In the rows, zero is written as 128.
Each row of numbers belongs to one of the nodes below and depends on some of the facts about them. Some rows are named. Which node is each other row?

Some nodes and their rows:
[132 138 145 115 143 115 126 115 116 137 111 158 142 166 115 144  83 130
  96 109 122 136 109 114 140 120 112 145  99 178 125 137  99 131 145 133
 150 143 153 160 135]: q809
[ 94 116  95  98 111  95 126 137 111 129  92 185 153 137 120 131 105 113
  99  97 120 131 125  80 141 139 118 135 113 172 134  99 121 124 156 137
 154 139 149 132 155]: q201
[ 84 135 101 137 133 130 117 129 103 116 171 130  87 100 134 108 139 110
 147 144 116 153 121 131  99 138 113  93 144 110 110 117 189 152 156 138
  63 150 117 137 120]: q216
[145 119 159  98 150 110 121 141  97 140  93 129 120 106 136 179 155 129
 132 127 120 144 125 124 121 120 123  96 134 141 157 141 148 134  88 161
 169 156 110  99 109]: q175
[120  95 135 140 113 169 139 119 109 161 115  99 154 136 167 178 185  98
 149 150 179 130 126 161 137 107 156 126  87 122 132 131 145 113 112 144
 118 117 114 114  70]: q233
[133 130  43  43 134  74  90 183 128 111 126 130 133  74  91 105 167  99
 119 134  60  64 155 105 114 142 137  78 219 125 183 128 106  96  66 146
 144 104  88  58 173]: q211
[111 103  66  86 139 112  88 157 106  97 138 135 156 107 144 139 174  81
 136 145  88  82 155 135 116 140 141  89 169 115 172 119 123  97  71 135
 114 116  81  65 144]: q17
[140 123 166 121 122 119 144 166 221 149 117 107 124 155 120 107 134 187
 130 179 104  85 162 115  99 148 123 120 153  91 134 138  72 112  87 120
  99  41 136 102 120]: q712
[204 151  83 114 168  85 148 120 173 102 120 126 123  52 119 139 157 138
 107 138 101 127 177 146  76 156 138 105 170  71 146 172  89  97  89  92
 146 152  73  70 155]: q416
[120 119 117 105 129 142 129 151 106 146 133 107 138 116 149 156 197  92
 162 142 145 105 140 155 125 126 147 106 137 114 152 127 142 119 105 151
 121 108 101  92  94]: q331
[111 132 137 153 151 150 134 118 109  92 179 117 117 144 135 142 120 110
 143 160 137 138 126 149  96 129 114  98 133 109 121 139 166 143 131 127
  65 126 111 137 103]: q744
[ 92 116 105 165 121 168 128 134 110 113 160 115 149 140 157 137 157  91
 143 154 148 111 137 156 109 132 133 120 122 105 118 119 136 120 136 122
  67 111 113 121 105]: q836
[ 98 112 112 165 106 111 116 130 108 139  96 154 154 147 112 113 123 136
  97  95 129 153 118 106 161 147 147 159 129 161 139 122 157 136 163 153
 141 131 206 110 134]: q280
[139 119 168 113 124 143 105 110 134 101 127 151 121 156 125 130  92 149
 107  80 117 144 117 106 158 119 144 177 109 156 122  88 113 159 132 120
 165 131 146 171 171]: q77
[135 131 137 137 151 107 148  87 150 120  82 188 140 121 132 145 100 128
 100 101 124 176 149 112 126 165 132 156 107 149 122 158  85 125 164  99
 142 179 140 133 137]: q309
[162 136 119 146 127 140 150 143 153 132 151  88 143 153 118 117 136 144
 127 142 136  90 142 139 122 119 150 128 143  99 118 150 106 110 112  99
 130  83 141 103 119]: q782
[125 129 133 132 122 109 129 127 132 128 101 163 144 148 120 143  87 142
 107 116 124 142 118 108 141 130 109 139  99 166 121 123 122 125 137 123
 148 139 158 146 148]: q133
[ 93 132 106 119 108 106 124 130 119 147 103 156 152 136 127 131 118 122
 113  97 129 128 109  95 144 126 126 156  88 167 114 112 125 121 160 138
 137 142 153 142 142]: q600
[ 73 127 149 116 115 145 158 133 148 162  94 177 157 129 130 141 124 131
 139 118 121 130  51  93 142 156  94 158 140 130 134  89 113  89 152 134
 142 161 160 151 162]: q976
[143 114 150 132 135 122 130  90 149  84 102 180 123 112 132 135  97 136
  98  80 126 169 146 119 140 154 152 176 110 137 127 116  92 147 153 106
 160 165 137 151 170]: q693
[169 126 125 105 125 118 111 154 168 107 151 115 114 112 105 102 139 172
 105 110  81  97 140 114 118 122 161 158 163 118 137  99  78 129  96 119
 153  98 110 106 188]: q581

Facts:
q110 | φ q795
q115 | φ q184 | λ q665 q987
q120 | φ q77 q286 q102 q687
q133 | φ q139 q217 q73
q134 | φ q531 q567 | λ q415
q136 | φ q286
q139 | φ q484
q157 | φ q254 q987 | λ q384
q158 | φ q687 | λ q51
q17 | λ q211
q173 | φ q600
q175 | φ q115 q216
q18 | λ q175 q392
q184 | φ q882 | λ q628
q190 | φ q687
q192 | φ q252
q216 | λ q184
q217 | λ q57
q224 | φ q593 | λ q57 q667
q233 | λ q768 q392
q252 | φ q882
q254 | λ q523 q165
q256 | λ q416 q825
q286 | φ q882 | λ q556 q687
q289 | φ q254 q593
q299 | φ q254 q190
q309 | φ q882
q331 | λ q392 q17
q34 | φ q626
q372 | φ q752
q380 | φ q254
q39 | λ q628
q391 | λ q471
q392 | λ q811 q165
q393 | φ q976 | λ q523 q628
q408 | λ q17
q415 | λ q811 q17
q416 | φ q882 | λ q211 q505
q420 | φ q954 q761 | λ q216
q432 | λ q393 q211 q790
q48 | λ q184
q484 | φ q280
q486 | φ q738 | λ q173 q211 q738
q493 | φ q484 q276 | λ q201
q505 | φ q976 | λ q211
q51 | λ q319 q667
q523 | λ q505
q526 | φ q752 q252 | λ q165
q528 | φ q758
q53 | φ q254 q626 q391 | λ q811 q384
q531 | φ q416 q926 | λ q256
q534 | φ q254 q752 | λ q416 q211
q536 | φ q254 | λ q926
q556 | φ q976 q758 q73 | λ q211 q670
q563 | φ q280 | λ q584
q567 | φ q218 | λ q173
q57 | λ q393 q614
q577 | φ q244 | λ q738 q165
q581 | φ q254 q110
q584 | λ q523 q331
q593 | φ q254 q416
q605 | φ q761
q614 | λ q184
q626 | φ q254
q64 | φ q534 q256 | λ q211
q665 | λ q825
q667 | λ q670
q670 | φ q252 | λ q184 q523 q614
q681 | λ q811
q687 | φ q758 | λ q811 q17
q693 | φ q254 q882
q70 | φ q254 q567 q73
q712 | φ q758 | λ q173 q211
q723 | λ q790
q738 | λ q844 q670
q744 | φ q244 q331 | λ q628
q752 | φ q882 | λ q628 q17
q753 | φ q960 | λ q416
q758 | φ q254 | λ q184 q528
q768 | φ q280 q233 | λ q536
q77 | φ q254 q880
q782 | φ q938 | λ q64
q790 | φ q233
q809 | φ q526
q811 | λ q184 q416 q628 q17
q825 | φ q987 | λ q392
q836 | λ q752
q84 | φ q218
q844 | φ q217 | λ q211 q165
q845 | φ q976 q712
q880 | φ q534
q882 | φ q254
q889 | λ q758 q534 q984
q899 | φ q280
q909 | φ q77 q505
q925 | φ q233
q926 | φ q254 q416 q104 | λ q17
q932 | λ q753 q712 q581
q933 | λ q184 q57
q936 | λ q165
q938 | φ q280 q254 q484
q94 | φ q600 | λ q416 q505
q960 | φ q484 | λ q416 q57 q331
q984 | φ q289
q987 | λ q254 q563

Name these rows:
No name comes twice in this set of rows, the named rows included.
[132 146 119 113 146  86 120 154 138 110 174 117  85 121  85 128 110 169
 104 128  82 128 120 109  83 127 126 103 161 122 112 132 148 140 111 143
 119 139 123 135 158] -> q984
[144 148  66  94 135 110 135 170 127  73 140 136 142 137  95 121  94  91
 128 108 111  83 141 112 116 143 101  80 160 135 154 140 137 112  84 114
 140 109 120 110 156] -> q790
[160 138 151 203 120 162 150 112 134 121 164  58 136 159 118 123 146 140
 142 148 156 134 127 177 133 123 141 124 138  94 123 166 175 113 119 108
 115 104 163  94  78] -> q960
[146 117 121 169 149 161 115 138 131 115 170  93 157 146 152 168 141 128
 145 170 142 114 126 161  89 104 135 118  85 111 123 141 133 102 106 107
 103 126  92 121 113] -> q134
[142 136 175 154 119 115  90  66 142 176 105 108 109 117 161  40  61 138
 189 192 123 125 151 145 169 111  63 121  89 153 127 145 123 142 167  87
  98 117 140 130 108] -> q158
[186 156 144 102 141 173 137 133 129 108 195  89  99 153 105 112 139 144
 105 110 107  83 137 157 122  99 186 149 170 102 107 150  69 153  92 121
 131  70  97 145 141] -> q534
[157  80 148 121 139 179  84 132 124  47 163 126 154 146 176 143 146 114
 144 116 128 109 156 162 149 124 174 151 111 113 164  76  97 133  72 121
 145 109  80 110 143] -> q536
[146 107 153 169 118 134  96 106 122  79 116 144 149 161 110 107  89 165
 104  79 125 173 117 117 172 141 158 168 129 159 149 112 155 153 129 133
 166 136 210 115 154] -> q938
[157 129 154  86 102 159 158 114 133 123 127  90  70  84 131 105 176 126
 165  85 186 123 152 151 171 125 187 137 150  78 150  85 156 171 103 138
 174  90  94 134 109] -> q254
[106 134 123 107 124  98  67  90 100 169 107 126 104  55 156  23  91 102
 169 163  91 111 134 136 187 125  82 117 143 163 156 112 131 122 166 121
 133 156 124 118 150] -> q319
[ 93 135 168 109 148  89 101 148 147 100 145 160  78 130 115 107  97 169
 130 153  83 158 138  97  82 157  86  77 182 121 124 119 160 173 114 159
  67 120 131 141 128] -> q528
[121 109 157 134 117 148 155 128 116 175 103 102 128 122 153 171 189 121
 147 137 184 142 121 157 131 104 150 130 102 101 110 140 155 140 122 164
 134 124 118 120  62] -> q18
[110 145 137 168 144 143 134 121 121 111 166 115 102 137 130 115 117 132
 141 145 130 152 109 147  92 126 104  98 122 108  95 141 175 150 153 125
  73 137 124 159 112] -> q420
[175 144 132 120 123 125 167 141 136 155 126  88 114 112 111 136 164 137
 152 137 148  94 134 151 128 121 143 102 153 103 134 159 118 119  91 129
 159 109 118 110 101] -> q844

Now the same nodes, written a new way:
Known rows:
[122 129 128 124 139 119 126 117 135 129 135 138 124 125 117 146 131 132
 129 119 109 126 128 138 126 126 127 127 126 126 129 133 133]: q723
[130 126 135  99 116 132 128 124 121 137 134 119 127 121 114 103 142 122
 123 144 132 104 148 124 143 121 140 128 130 119 133 123 140]: q136
[111 108 147 125 167  91 109 117 156 146 113 155 128 136 108 147 116 145
 137 120 103 133 107 154 113 153 125 147 144 121 116 119 108]: q217
[120 129 126 123 136 119 124 115 132 139 130 135 128 124 122 143 130 128
 138 119 106 127 123 139 124 132 122 130 123 128 128 129 134]: q391
[155 146 119 113 123 127 124 132 135 134 128 135 125 138 141  88 146 106
 116 136 126 117 143 117 143 138 139 135 129 104 140 132 155]: q299
[120 130 147 139 182 134 136 131 175 109  81 145 116 113 107 166 111 143
 124 107  85 141 123 131  81 118 130 137 115 109 138 105 105]: q738
[149 143 125 111 123 126 118 129 132 135 136 133 123 136 136  88 149 114
 112 142 126 122 138 121 139 131 138 132 128 108 141 132 152]: q70
[114 130 149 134 144 120 126 119 141 129 110 141 126 122 105 151 137 128
 140 113  98 134 106 151 111 143 112 114 154 126 141 115 125]: q987
[165 138 137 133 144 122  57 181 130 170 113  95 132 173 150 104  90 131
 156  68 156 169 129  60 138 171 135 216  73 110 111 151 119]: q758
[166  87 109 150 153 120 196 159 136  69  94 134  71 112 182 168 110 142
 142 102 187 119 150 112 108  54 180 158  99 117 121 158 126]: q712
[112 124 129 129 139 115 126 117 128 134 142 139 130 129 125 145 129 134
 136 116 116 123 117 144 125 128 123 130 132 133 137 137 135]: q932
[150 151 119 109 127 129 120 133 133 132 140 133 129 142 144  83 146 109
 111 142 130 123 141 119 140 136 136 138 129 104 145 127 159]: q581
[133 132 133 103 120 137 129 125 124 137 133 125 123 128 121 103 142 125
 110 149 129 106 151 135 145 125 144 129 128 119 134 126 142]: q110
[112 121 129 125 137 118 122 122 126 136 143 131 131 129 129 144 121 138
 138 115 110 127 124 138 124 133 122 137 120 134 128 142 138]: q889
[105 106 153 132 128 105 131 115 120 147 136 151 153 142 130 138 130 123
 160 119 114 114  90 169 114 159 112 126 165 140 134 138 137]: q665
[ 93  52 131 173 125  86 191 116 111  28 200 127 167 137 222 173  95 102
 165 128 246  97  60 116 157  68 114 180 172 136 154 173  87]: q416
[ 80  82 175 148 115  85 131 114  79 140 184 153 173 172 168 151 127 125
 185 112 158 113  58 180 145 166 105 137 191 160 143 172 155]: q256
[120 134 123  98 127 125 127 112 124 145 146 126 119 119 114 132 142 129
 120 129 105 112 143 135 134 119 131 125 119 121 134 129 162]: q600
[126 111 139  78 144 148 177 141 143 151 136 139 132 127 135  74 131 138
 120 145 124 124 120  95 174 137 128  79 100 126 111 121 141]: q484
[119 138 125 105 129 127 124 109 126 140 149 131 124 120 112 131 143 134
 119 130 101 113 143 136 140 120 133 127 120 121 139 131 157]: q761
[121 134 121 102 128 119 125 109 126 138 147 133 117 118 112 130 143 125
 120 126 102 110 140 138 138 121 131 128 119 119 137 133 160]: q954

Which node is each row?
No name comes twice in this set of rows, the named rows included.
[141 105 141 112 105 126 137 134 128 132 112 117 110 117 112 102 147 118
 130 120 131  94 162 125 150 125 152 138 128 115 119 134 158] -> q190
[116 105 174 157 102 136 135 123  95 150 114 134 170 157 146 106 121 112
 166 129 118 116  88 174  80 174 117 110 174 148 132 130 116] -> q825
[156  93 119 138 201 119 174 152 166  75  74 147  73 114 169 172  94 155
 123 117 172 148 134 120  80  56 172 157 113 113 126 138  77] -> q556
[ 98 127 143 127 159 137  29 156 128 183 144  70 155 164 113 146  62 171
 139  68 126 168 125  74 136 157 120 218  42 141 105 155 100] -> q216
[153 145  36 183  49 124 130 104  97 157 128 125 153 132 160 137 107 149
 137 152  82 149 138 169  62 153 115  99  95 194  40 145  86] -> q415
[153 155 115 100 115 123 132 120 142 128 146 124 137 115 140  96 135  92
 134 141 134 113 139  93 137 138 133 146 139 101 144 115 132] -> q693
[100 125 149 125 184 132  27 165 135 182 127  80 157 166 101 152  57 176
 135  69 123 173 123  77 135 161 120 229  48 133  97 149  86] -> q614
[121 104 153 125 158 123 157 138 158 136  95 157 129 130 116 115 132 132
 135 139 121 139  96 128 141 154 114  86 157 130 115 105 102] -> q563
[ 95  79 163 156 122 101 138 133  87 104 163 136 155 161 166 141 129 126
 149 122 196 119  78 159 161 133 116 141 185 143 140 165 133] -> q94
[166 152 101 149 132 102 121 137 160 128  97 161 133 143 152  92 131 111
 119 147 115 146 121 137 108 158 131 133 153 113 118 114 116] -> q536
[126 120 138 123 207  94 120 127 196 132  75 166 110 117  91 159 107 148
 123 121  83 140 121 145  89 145 131 151 144 108 113 102  85] -> q667
[ 95 115 159 155 161  99 134 125 133  92 128 156 118 127 109 184 138 126
 143 105 149 145  71 146 147 124  93 113 179 129 154 127 121] -> q523
[137 112 135 142 108 131 122 125 124 132 117 123 136 139 120 103 124 131
 115 148 125 123 130 150 110 129 132 127 131 135 114 124 109] -> q134

Now the same nodes, written a new way:
Some rows with their names:
[115 127 136 123 128 139 123 128 112 118 130 134 140 137 129 126 135 138
 118 128 127 126 130 126 114 131 123 133 143 127 133 130 132 135 120 134
 129 124 131 129 140 117]: q493
[122 127 132 121 125 139 122 130 122 127 128 134 130 128 132 118 138 132
 129 131 122 134 103 132 110 137 128 140 112 119 121 133 121 140 125 124
 132 120 126 136 121 118]: q889
[152 137 109  88 126 114 106 152 195 130 135 106 139 129 117 145 120 104
 121 144 115 130 123 134 116 126 143 131 116 131 154 136 136 103 106 106
 124 128 117 157 107  91]: q534
[184 127 117 116 114 117 116 141 116 131 127 112 135 125 127 119 122 114
 117 124 116 126 144 136 117 142 156 137  74 131 134 137 144 133 108  71
 133 110 109 174 117 107]: q64
[117 126 138 131 122 148 125 137 125 133 121 144 131 132 138 121 140 131
 125 132 122 133 121 135 109 135 124 140 106 114 119 136 121 135 126 131
 134 123 124 130 127 115]: q987
[ 96 134 147  77 125 131 104 146 204 121 140 110 131 137 125 150 131 132
 128 145 121 142  99 129 113 121 135 129 142 132 144 134 120 117 122 138
 119 125 126 132 112 103]: q753
[121 132 134 121 125 139 114 133 124 120 129 128 139 131 132 124 141 126
 121 140 126 131 119 128 115 132 121 138 131 127 133 130 127 119 122 133
 129 121 122 120 126 120]: q932
[112 123 138 122 133 137 125 143 122 138 135 127 128 134 127 118 134 134
 139 125 119 134 127 130 111 139 122 134 113 121 128 134 117 147 127 117
 138 126 131 136 132 121]: q158
[ 94 135 157 158 115 152 132 175 181 123 110 153 145 146 157 134 150 141
 112 130 123 124 176 135 108 112 110 149  95 118 102 147 117 102 122 148
 152 126 116 103 145 112]: q392
[133 135 137 134 121 140 122 128 119 124 134 129 145 132 128 118 134 121
 121 127 119 125 137 129 116 134 124 132 134 128 137 132 132 124 121 136
 132 131 126 132 133 116]: q567
[133 130 130 142 125 141 126 121  89 124 137 127 140 128 128 118 133 124
 123 127 123 126 138 127 118 140 126 133 138 126 141 130 139 131 122 118
 129 126 128 124 137 126]: q173
[171 137 114 103 111 114 113 145 133  97 139  97 154 125 124 120 123 118
 128 134 125 108 154 125 117 122 146 152  78 145 110 142 139  94 101  65
 146 102  88 145 113 118]: q17
[120 134 127 111 126 139 128 137 147 107 141 128 144 125 121 113 131 144
 148 121 117 110 122 124 108 118 127 150  94 126  93 145 118 120 118 113
 150 106 107 129 118 123]: q408
[132 121 143 117 128 130 110 129 169 116 114 152 131 140 125  95 146 112
 113 141 140 147  68 135 100 143  99 138 112 131 115 118  92 155 121 170
 142 120 163 158 127 126]: q614
[122 133 136 128 127 140 118 130 118 116 130 129 143 131 129 116 139 124
 121 135 129 128 123 127 113 130 114 141 128 129 122 132 126 117 120 133
 138 121 124 120 129 126]: q836
[120 129 135 142 127 144 126 120  97 124 137 130 142 130 126 119 135 131
 125 128 124 125 129 126 118 137 119 131 141 124 139 130 132 133 125 133
 127 130 128 120 136 123]: q133
[130 126 140 136 121 138 114 138 127 121 116 136 137 136 137 118 144 115
 105 142 132 140 126 133 112 135 114 138 122 127 134 126 119 122 120 145
 134 125 134 130 133 120]: q667
[152 128 124 124 116 129 114 134 119 120 126 116 140 129 135 120 135 113
 111 144 128 128 137 132 116 135 135 141 110 134 135 131 137 117 113 103
 131 115 118 142 122 118]: q432
[121 132 133 139 126 144 124 121 100 126 134 130 142 130 126 121 137 127
 123 128 124 125 129 128 117 134 120 130 143 123 137 131 134 131 124 131
 129 132 132 120 137 123]: q110
[122 133 133 134 125 143 120 129 113 121 129 130 139 131 130 122 141 123
 118 138 126 131 122 128 114 133 117 140 129 126 129 131 128 121 122 131
 130 124 128 117 132 123]: q391
[115 122 124 122 129 144 122 120  54 112 132 134 138 134 133 123 137 145
 116 131 133 130 128 123 114 135 128 138 143 125 128 125 139 136 122 133
 122 120 129 117 137 121]: q280

Name these rows:
No name comes twice in this set of rows, the named rows included.
[144 125 138 150 116 138 119 142 106 123 109 138 140 137 144 116 144 114
 100 140 133 135 145 136 114 139 119 141 111 126 130 129 127 123 117 129
 137 125 128 130 140 121] -> q738
[106 137 132 106 126 142 133 146 167 105 145 133 148 126 124 119 130 152
 151 117 117 107 126 121 106 110 122 152  91 125  80 148 112 116 119 120
 154 105 102 122 118 121] -> q415
[125 127 136 124 126 141 124 133 135 127 127 139 132 132 128 114 136 134
 129 124 120 131 110 132 110 137 125 134 116 119 123 131 118 146 125 133
 135 124 138 141 129 119] -> q420
[164 124 152 110  98 118 100 133 193 102 125 106 139 129 138 125 117 104
 108 148 141 116 157 134 123 142 160 129 112 142 146 141 146 114 110  68
 122 122  99 177  98 103] -> q505
[141 134 149 173 120 147 143 156 145 155 105 150 142 141 147 121 144 132
 115 101 102 132 163 142 111 130 120 134  81 113 121 140 127 153 121 133
 148 130 138 132 151 109] -> q526
[110 126 153 143 121 145 124 117 119 116 134 132 140 128 128 117 132 123
 127 133 136 117 140 126 118 142 120 127 152 125 137 134 131 128 129 120
 127 136 129 129 131 126] -> q845
[174 128 112 124 114 125 111 128  87 119 129 106 140 123 132 122 130 110
 115 142 128 127 147 132 121 140 147 141 102 136 142 132 148 112 110  73
 127 110 104 144 123 118] -> q211
[109 116 127 116 132 140 123 120  45 107 134 136 141 141 130 131 133 166
 115 118 130 125 139 120 113 134 131 134 152 127 128 123 141 155 120 141
 122 125 134 126 148 114] -> q484
[135 127 142 141 138 117  96 105 198  99 118 129 144 139 119  89 135 104
 111 129 167 128  86 124  98 131  73 128 140 144 112 111  87 156 107 132
 157 116 178 143 140 137] -> q184
[112 109 115 119 143 122 112 143 147 119 133 142 134 138 118 107 135 100
 117 163 148 125 116 128 104 140  84 133 147 122 139 123  99 122 118 155
 145 150 156 149 137 126] -> q758
[157 129 126 135 117 124 114 135 120 121 127 116 141 132 133 120 130 113
 111 134 127 126 154 133 117 137 136 136 106 133 139 132 141 122 111  96
 132 123 119 146 132 114] -> q486

